After every row comes roughly how far along a hidden order it lies, from 0 to 9.
-274  510  1  39  138  -3  -229  -139  -95  -223  -7  -28  119  -173  92  -221  -144  -274  53  129  -68  172  305  15  117  -38  -41  -5  -6  80  -231 => 6
82  760  -335  127  -26  -72  -36  -20  -46  -28  -53  -4  159  -334  135  32  87  -246  -106  44  125  -122  180  -3  101  -154  43  156  27  21  -135 => 7
176  464  -86  -127  58  64  -151  49  -2  65  -126  25  87  90  3  -278  310  -202  -5  -192  72  -123  267  -112  185  -112  73  66  1  4  -115 => 5
193  640  -238  -26  -63  -97  -292  61  63  -98  17  83  34  -33  100  -110  265  -102  -43  -26  96  -100  97  -5  62  70  121  42  67  -46  -67 => 7
-54  686  -36  47  36  -34  -372  -80  -99  -259  -54  25  57  -119  108  -113  86  -211  2  59  13  40  225  45  36  -121  56  109  77  -64  -111 => 5
-143  798  -57  90  -5  -135  -289  -177  -121  -29  39  128  174  -136  244  -250  -7  -223  -46  131  -66  -45  223  24  216  10  37  64  17  73  -165 => 6
140  853  -158  -165  -1  -69  -421  22  75  -4  -6  150  48  92  68  -230  252  -142  2  -271  54  -206  165  -3  112  -35  111  54  21  102  -231 => 4
-98  566  -250  -56  -31  -54  -162  -19  -50  -286  -106  -61  126  6  57  -435  13  -223  38  185  -48  -9  252  103  76  -47  38  26  -28  135  -201 => 1
150  535  -216  -149  31  -21  -270  159  130  171  -17  134  134  85  7  -321  291  -84  -15  -288  34  -91  304  -35  53  146  133  14  -7  148  -125 => 6
33  791  -262  115  -1  -89  -120  -37  -62  -75  -20  -43  79  -84  92  -9  186  -203  -11  42  75  14  259  -53  310  12  44  122  -57  20  -145 => 7
116  461  -80  -64  56  -67  -55  78  -154  -131  -20  33  8  -81  60  -114  156  -153  35  -25  156  -80  130  7  6  -113  8  -110  82  -26  -80 => 9
77  612  -163  -27  -20  -113  -227  40  -9  -48  -6  18  114  -71  181  -13  339  -152  -9  -65  21  34  92  -4  83  -27  51  -16  44  -65  -26 => 9
-98  415  13  19  31  -110  -268  -101  -37  -275  -44  20  161  -116  151  -202  -22  -130  50  111  -41  -8  219  39  15  3  31  7  61  36  -98 => 5
84  562  -195  -30  32  -51  -225  -30  6  -125  -86  -52  85  52  -118  -121  228  -36  -1  -126  77  65  184  -103  302  51  73  11  -19  64  -135 => 7
322  536  -344  -117  -31  -85  105  79  79  -67  -46  -15  188  139  -16  -209  461  -14  -37  -186  103  -14  257  -127  151  16  163  13  -41  30  -119 => 5
-61  831  54  36  3  -36  -556  -39  -162  -246  -55  130  175  -57  92  -481  -18  -356  60  179  -23  72  170  157  189  63  69  1  34  -9  -116 => 0
9  863  -291  -7  30  -41  -470  13  -80  -26  12  142  109  43  -25  -430  261  -219  8  -104  85  -27  93  59  183  159  95  -43  -3  98  -119 => 5
-33  284  24  10  -4  -75  -209  -126  -183  -243  -51  21  108  -77  170  -130  34  -101  -23  185  2  101  225  39  207  -44  64  -39  44  -8  -122 => 5
203  645  -126  0  -33  -181  178  -64  -84  -147  -40  32  152  -128  270  179  173  -8  -77  -105  231  173  167  -190  291  95  109  64  3  -123  36 => 8
40  153  16  -218  14  -75  -182  115  34  -17  -20  87  60  100  60  -300  216  -290  -5  -222  82  -30  71  -38  143  -16  103  -90  -26  101  -204 => 4
90  603  -176  153  -56  -141  -167  111  -59  -115  -47  -38  -6  -94  54  -25  212  -72  6  -95  101  -45  31  93  30  10  77  91  99  22  -173 => 8
133  789  -426  -14  -12  -62  -141  21  -32  -133  19  14  112  -230  63  -116  174  -119  -20  22  72  45  110  108  -66  53  90  58  66  -24  -46 => 5
137  767  -602  -111  -105  -135  -193  30  -118  -234  -25  140  160  -101  227  -158  227  -169  -41  39  137  -28  53  132  -80  61  80  126  26  -81  12 => 4
109  876  -173  -93  3  -111  -60  -107  -188  -235  -24  100  207  -309  201  46  -36  -153  -31  89  59  116  210  -62  97  14  60  107  82  -81  -148 => 5
-55  956  -415  50  -36  -63  -381  33  -28  -1  18  81  146  -15  81  -284  205  -289  -47  -92  -2  -47  71  191  106  20  101  87  19  34  -138 => 6
-36  322  -43  -103  53  -82  -129  -102  108  -123  -65  -30  226  -53  126  -173  145  -170  16  43  28  -29  205  -134  121  -65  38  14  -32  36  -131 => 6
